Below are the code and all the weights of a small trained network. Each question names an input and a class and asks about switching units off, where a switched-off unit gives its printed mean instead of its output.

import numpy as np


def w(rows, s, z=0):
    codes = np.array(rows[::2]) - 128.0
    scale = np.full(codes.shape[1], s)
    scale[-1] = z or s
    return codes * scale


def norm(h):
    return h / np.sqrt((h * h).mean(-1, keepdims=True) + 1e-5)


def f(y):
    return y / 2 * (1 + np.tanh(0.7978845608 * (y + 0.044715 * y**3)))


def log_softmax(a):
    a = a - a.max(-1, keepdims=True)
    return a - np.log(np.exp(a).sum(-1, keepdims=True))


def net(x, mask):
    res = np.array(x, float).reshape(1, 5) / 4 @ E
    u = 0
    for l in range(4):
        y = f(norm(res) @ A[l][:, :-1].T + A[l][:, -1])
        res = res + np.where(mask[u : u + 6], y, B[l][:, -1]) @ B[l][:, :-1]
        u += 6
    return log_softmax(norm(res)[-1] @ U[:, :-1].T + U[:, -1])


A, B = {}, {}
E = w([
[140,127,115,148,120,146],'x0',
[113,168,34,71,115,102],'x1',
[105,105,122,111,88,244],'x2',
[112,172,140,152,106,137],'x3',
[207,148,177,61,101,118],'x4',
],0.011)
A[0] = w([
[128,185,24,66,133,128,251],'0.n0',
[92,130,130,88,114,104,124],'0.n1',
[149,129,162,52,108,250,138],'0.n2',
[56,96,111,126,133,200,187],'0.n3',
[73,111,100,187,175,86,191],'0.n4',
[196,159,143,121,100,86,132],'0.n5',
],0.015,0.0027)
B[0] = w([
[99,124,65,122,6,154,244],'0.n0',
[138,132,92,146,124,161,142],'0.n1',
[150,191,228,148,99,14,254],'0.n2',
[37,118,81,44,195,188,216],'0.n3',
[162,103,128,218,61,86,214],'0.n4',
[129,109,73,87,183,246,200],'0.n5',
],0.014,0.0099)
A[1] = w([
[135,111,145,186,180,94,55],'1.n0',
[174,116,79,157,114,161,89],'1.n1',
[147,164,153,144,91,153,113],'1.n2',
[88,76,172,177,133,133,121],'1.n3',
[180,110,190,158,204,187,167],'1.n4',
[84,139,143,147,249,144,2],'1.n5',
],0.019,0.0019)
B[1] = w([
[135,186,162,138,111,206,199],'1.n0',
[157,155,121,157,183,67,234],'1.n1',
[144,65,139,96,138,106,203],'1.n2',
[229,137,128,92,93,139,234],'1.n3',
[24,135,79,79,170,128,253],'1.n4',
[126,50,126,168,4,90,227],'1.n5',
],0.018,0.0057)
A[2] = w([
[72,24,149,196,135,130,89],'2.n0',
[87,118,74,189,70,102,5],'2.n1',
[134,159,67,76,162,74,4],'2.n2',
[227,146,149,173,82,83,141],'2.n3',
[36,99,83,98,163,163,44],'2.n4',
[251,129,97,115,145,217,118],'2.n5',
],0.015,0.0018)
B[2] = w([
[157,179,189,73,30,139,169],'2.n0',
[138,112,180,183,207,56,239],'2.n1',
[134,147,137,135,88,195,178],'2.n2',
[67,83,77,103,162,178,254],'2.n3',
[45,134,94,135,152,173,216],'2.n4',
[148,253,87,188,91,152,190],'2.n5',
],0.017,0.0088)
A[3] = w([
[169,74,149,82,3,139,1],'3.n0',
[96,132,185,223,125,198,183],'3.n1',
[189,101,220,108,214,128,127],'3.n2',
[87,171,168,145,128,79,185],'3.n3',
[157,221,64,174,106,146,208],'3.n4',
[76,117,72,139,62,163,110],'3.n5',
],0.015,0.0016)
B[3] = w([
[97,54,159,153,19,103,226],'3.n0',
[158,180,116,1,81,121,180],'3.n1',
[136,181,185,157,222,89,166],'3.n2',
[184,71,67,150,136,192,180],'3.n3',
[195,151,175,115,107,165,254],'3.n4',
[138,128,162,99,214,146,254],'3.n5',
],0.017,0.0094)
U = w([
[228,208,102,105,118,177,177],'0',
[2,122,74,56,200,155,211],'1',
[90,51,185,85,20,69,156],'2',
[137,132,241,117,244,41,3],'3',
[157,95,44,234,177,15,47],'4',
],0.013,0.0019)

Each question gives the input, the list of numbers given to net, and the class t.
The units are the neurons (one row each of A and B). Each row of codes is followed by its name. A weight is (code - 128) times the scale printed after its matrix; where a second scale follows, it is the last column's (A, B and U).
mask holds one flag per neuron, layer by layer. A switched-off neuron (its flag False) gives its mean, the last column of its row in B, instead of its output. The means were averaged over made-up inputs and are rounded, as every weight is.
A unit's drop is (log p(t) with every unit on - log p(t) with that unit switched off) / (log p(t) with every unit on - log p(t) with every unit switched off).
The circuit of an input: a set's keep is (log p(t) with only the set's units on - log p(t) with every unit switched off) / (log p(t) with every unit on - log p(t) with every unit switched off). Starting from the 12 units with the biggest drops (on a tie, the unit counted first), units are removed one at a time, each time the one whose removal leaves the highest keep (on an exact tie, the one counted first), for as long as the keep stays at least 0.8.
circuit, biggest first: the units of the circuit, biggest drop first
unit that matters most: the unit with the biggest drop
k most important neurons: the k neurons with the biggest drops, biggest first
k most important neurons of layer l: the k neurons of layer l with the biggest drops, biggest first
drop when u is switched off: that unit's drop, to one decimal
input [7,-2,-4,1,-1], class 0: unit that matters most	0.n0
input [-8,-5,-6,3,1], class 1: circuit, biggest first	1.n4; 0.n0; 0.n2
input [-8,-1,6,8,-5], class 2: circuit, biggest first	1.n5; 0.n0
input [4,-2,-1,2,8], class 1: 3 most important neurons	1.n4; 0.n0; 0.n5
input [-1,-5,8,1,8], class 3: 2 most important neurons	0.n2; 0.n0
input [-3,-3,7,1,8], class 3: circuit, biggest first	0.n2; 0.n0
input [4,8,-3,-4,0], class 4: 3 most important neurons	0.n0; 2.n1; 0.n3
input [7,8,2,1,8], class 2: 4 most important neurons	0.n2; 0.n0; 3.n0; 1.n3
input [4,8,5,0,1], class 2: 2 most important neurons of layer 0	0.n2; 0.n0
input [-1,2,8,4,3], class 2: 2 most important neurons	0.n2; 2.n1
input [-7,8,2,2,1], class 2: 2 most important neurons	0.n0; 1.n4
input [0,-3,4,6,1], class 3: 3 most important neurons	0.n2; 0.n0; 1.n5
input [3,6,0,0,-7], class 4: 4 most important neurons	0.n4; 2.n1; 1.n4; 0.n5
input [2,-7,4,-6,2], class 3: unit that matters most	0.n2
input [-6,0,8,0,-4], class 2: 2 most important neurons	1.n5; 0.n0
input [6,-4,-1,-1,2], class 1: circuit, biggest first	0.n0; 1.n4
input [4,-1,6,7,6], class 3: 2 most important neurons	0.n0; 0.n2
input [-4,-8,1,6,6], class 3: 3 most important neurons	0.n2; 0.n3; 0.n0
input [6,0,6,-7,-8], class 2: 2 most important neurons	0.n3; 1.n5
input [-2,-8,-1,8,-1], class 0: unit that matters most	0.n3
input [6,0,7,-7,-4], class 2: 3 most important neurons of layer 0	0.n0; 0.n3; 0.n2
input [-3,0,-2,-6,-7], class 0: 3 most important neurons	0.n0; 0.n4; 1.n3
input [3,-8,5,4,1], class 3: 3 most important neurons	0.n2; 0.n5; 0.n0
input [5,4,0,2,-7], class 4: 2 most important neurons of layer 0	0.n4; 0.n5
input [0,-2,-7,-4,1], class 1: 4 most important neurons of layer 0	0.n5; 0.n0; 0.n2; 0.n3
input [7,-8,0,2,-7], class 0: 2 most important neurons of layer 1	1.n3; 1.n0
input [-4,-1,-1,-6,5], class 1: unit that matters most	0.n0
input [7,-8,-5,-8,5], class 1: drop when 1.n4 is switched off	1.0
